Below are the code and all the weights of a small trained network. Each question names an input and a target symbol and asks about switching units off, where a switched-off unit gives its printed mean instead of its output.

import numpy as np


def w(rows, s, z=0):
    codes = np.array(rows[::2]) - 128.0
    scale = np.full(codes.shape[1], s)
    scale[-1] = z or s
    return codes * scale


def norm(h):
    return h / np.sqrt((h * h).mean(-1, keepdims=True) + 1e-5)


def f(y):
    return y / 2 * (1 + np.tanh(0.7978845608 * (y + 0.044715 * y**3)))


def softmax(a):
    e = np.exp(a - a.max(-1, keepdims=True))
    return e / e.sum(-1, keepdims=True)


def log_softmax(a):
    a = a - a.max(-1, keepdims=True)
    return a - np.log(np.exp(a).sum(-1, keepdims=True))


def net(x, mask):
    ids = ['αβζλτφω'.index(c) for c in x.split()]
    T = len(ids)
    res = E[ids] + P[:T]
    r = norm(res)
    for j in range(3):
        rows = slice(2 * j, 2 * j + 2)
        q, k, v = (r @ M[0][rows].T for M in (Q, K, V))
        z = softmax(np.where(np.tri(T) > 0, q @ k.T / 2**0.5, -1e9)) @ v
        o = O[0][rows]
        res = res + np.where(mask[j], z, o[:, -1]) @ o[:, :-1]
    y = f(norm(res) @ A[0][:, :-1].T + A[0][:, -1])
    res = res + np.where(mask[3:15], y, B[0][:, -1]) @ B[0][:, :-1]
    return log_softmax(norm(res)[-1] @ U[:, :-1].T + U[:, -1])


Q, K, V, O, A, B = {}, {}, {}, {}, {}, {}
E = w([
[4,118,102,150,80],'α',
[84,117,152,117,117],'β',
[120,88,87,99,93],'ζ',
[98,129,126,120,118],'λ',
[132,143,106,73,157],'τ',
[167,135,149,122,110],'φ',
[130,136,137,151,144],'ω',
],0.021)
P = w([
[251,2,95,115,237],'0',
[216,43,122,147,187],'1',
[230,85,81,143,181],'2',
[194,93,69,125,161],'3',
[164,99,47,108,149],'4',
[149,116,50,99,129],'5',
[130,120,31,80,113],'6',
[107,143,48,69,91],'7',
[107,140,49,69,86],'8',
[102,108,53,76,86],'9',
],0.0037)
Q[0] = w([
[196,183,100,165,213],'h1',
[198,109,66,1,140],'h1',
[8,56,130,228,106],'h2',
[224,195,154,139,233],'h2',
[103,149,110,232,133],'h3',
[80,148,119,63,114],'h3',
],0.0085)
K[0] = w([
[104,176,165,114,183],'h1',
[187,188,178,185,175],'h1',
[183,51,149,114,103],'h2',
[87,163,158,173,252],'h2',
[140,139,122,177,184],'h3',
[177,240,129,97,67],'h3',
],0.011)
V[0] = w([
[94,167,90,85,96],'h1',
[129,88,63,163,89],'h1',
[93,203,89,224,200],'h2',
[10,146,101,2,146],'h2',
[188,174,180,22,6],'h3',
[153,106,130,186,197],'h3',
],0.0055)
O[0] = w([
[122,163,84,66,119,35],'h1',
[237,187,21,154,150,189],'h1',
[192,209,106,65,193,97],'h2',
[201,60,168,167,216,150],'h2',
[120,86,175,254,130,4],'h3',
[185,247,101,132,89,204],'h3',
],0.0064,0.0015)
A[0] = w([
[182,224,200,129,193,122],'n1',
[61,110,99,115,79,143],'n2',
[164,57,184,173,130,143],'n3',
[145,140,89,157,151,228],'n4',
[130,87,62,53,195,132],'n5',
[253,110,228,169,80,92],'n6',
[124,243,141,150,141,133],'n7',
[75,223,115,113,34,108],'n8',
[55,93,58,99,36,154],'n9',
[135,138,90,155,80,134],'n10',
[136,97,244,2,159,146],'n11',
[105,92,139,220,67,254],'n12',
],0.0084,0.0041)
B[0] = w([
[145,163,117,159,32,197],'n1',
[205,77,113,115,127,196],'n2',
[202,179,88,183,106,201],'n3',
[72,210,117,130,110,188],'n4',
[158,113,180,215,76,239],'n5',
[94,89,100,226,153,176],'n6',
[187,156,60,55,185,177],'n7',
[44,169,111,254,179,210],'n8',
[237,123,184,78,116,254],'n9',
[111,142,169,97,240,146],'n10',
[31,150,83,68,198,211],'n11',
[108,205,142,81,165,249],'n12',
],0.0058,0.005)
U = w([
[229,110,149,78,69,164],'α',
[105,173,243,114,71,128],'β',
[123,141,121,130,106,4],'ζ',
[125,131,119,123,102,19],'λ',
[66,111,129,96,201,182],'τ',
[123,130,127,247,109,255],'φ',
[137,218,36,90,104,177],'ω',
],0.011,0.0035)

Each question gives the input, a string of symbols that net reads in full, and the target symbol t.
The units are the heads (2 rows each of Q, K, V and O) and the neurons (one row each of A and B). Each row of codes is followed by its name. A weight is (code - 128) times the scale printed after its matrix; where a second scale follows, it is the last column's (O, A, B and U).
mask holds one flag per unit, heads first, then neurons. A switched-off unit (its flag False) gives its mean, the last column of its rows in O or B, instead of its output. The means were averaged over made-up inputs and are rounded, as every weight is.
A unit's drop is (log p(t) with every unit on - log p(t) with that unit switched off) / (log p(t) with every unit on - log p(t) with every unit switched off).
The circuit of an input: a set's keep is (log p(t) with only the set's units on - log p(t) with every unit switched off) / (log p(t) with every unit on - log p(t) with every unit switched off). Starting from the 12 units with the biggest drops (on a tie, the unit counted first), units are removed one at a time, each time the one whose removal leaves the highest keep (on an exact tie, the one counted first), for as long as the keep stays at least 0.8.
units of the circuit, in order: the units of the circuit, biggest drop first
most important unit: the unit with the biggest drop
k most important neurons: the k neurons with the biggest drops, biggest first
heads that matter: for each layer, one digit per head in row order, 1 if its drop is at least 0.15 and else 0, layers parted by /
input φ φ τ ω ζ φ α ζ, target α: units of the circuit, in order -> n9
input τ α β ω α φ φ τ, target φ: units of the circuit, in order -> h3, n5
input ω ω τ ω α λ, target φ: units of the circuit, in order -> h2, n5
input φ φ τ τ ω ζ β β τ, target τ: heads that matter -> 001
input φ λ τ, target φ: heads that matter -> 011
input ω τ φ λ, target β: heads that matter -> 010
input α ζ ω α, target ω: heads that matter -> 101
input τ ω τ ω, target ω: heads that matter -> 000
input τ λ ω τ ω β λ ω ω λ, target φ: 3 most important neurons -> n5, n9, n3
input α τ α, target τ: 3 most important neurons -> n3, n1, n12
input τ β φ φ ζ β τ τ β β, target α: 3 most important neurons -> n9, n2, n11
input α α λ ω τ β τ α, target τ: 3 most important neurons -> n3, n1, n5
input α ω ω ω α α, target ω: heads that matter -> 001
input τ τ α ζ ω β, target α: most important unit -> h1
input α ω β, target τ: heads that matter -> 011
input τ ζ ω, target ω: heads that matter -> 000
input β ω β τ α β τ τ, target τ: heads that matter -> 000
input ζ ω τ τ φ ω β φ ω λ, target β: 2 most important neurons -> n12, n9
input φ ω ζ β φ ω φ, target ω: 2 most important neurons -> n7, n5
input λ τ λ ω λ τ τ β φ φ, target φ: most important unit -> n6
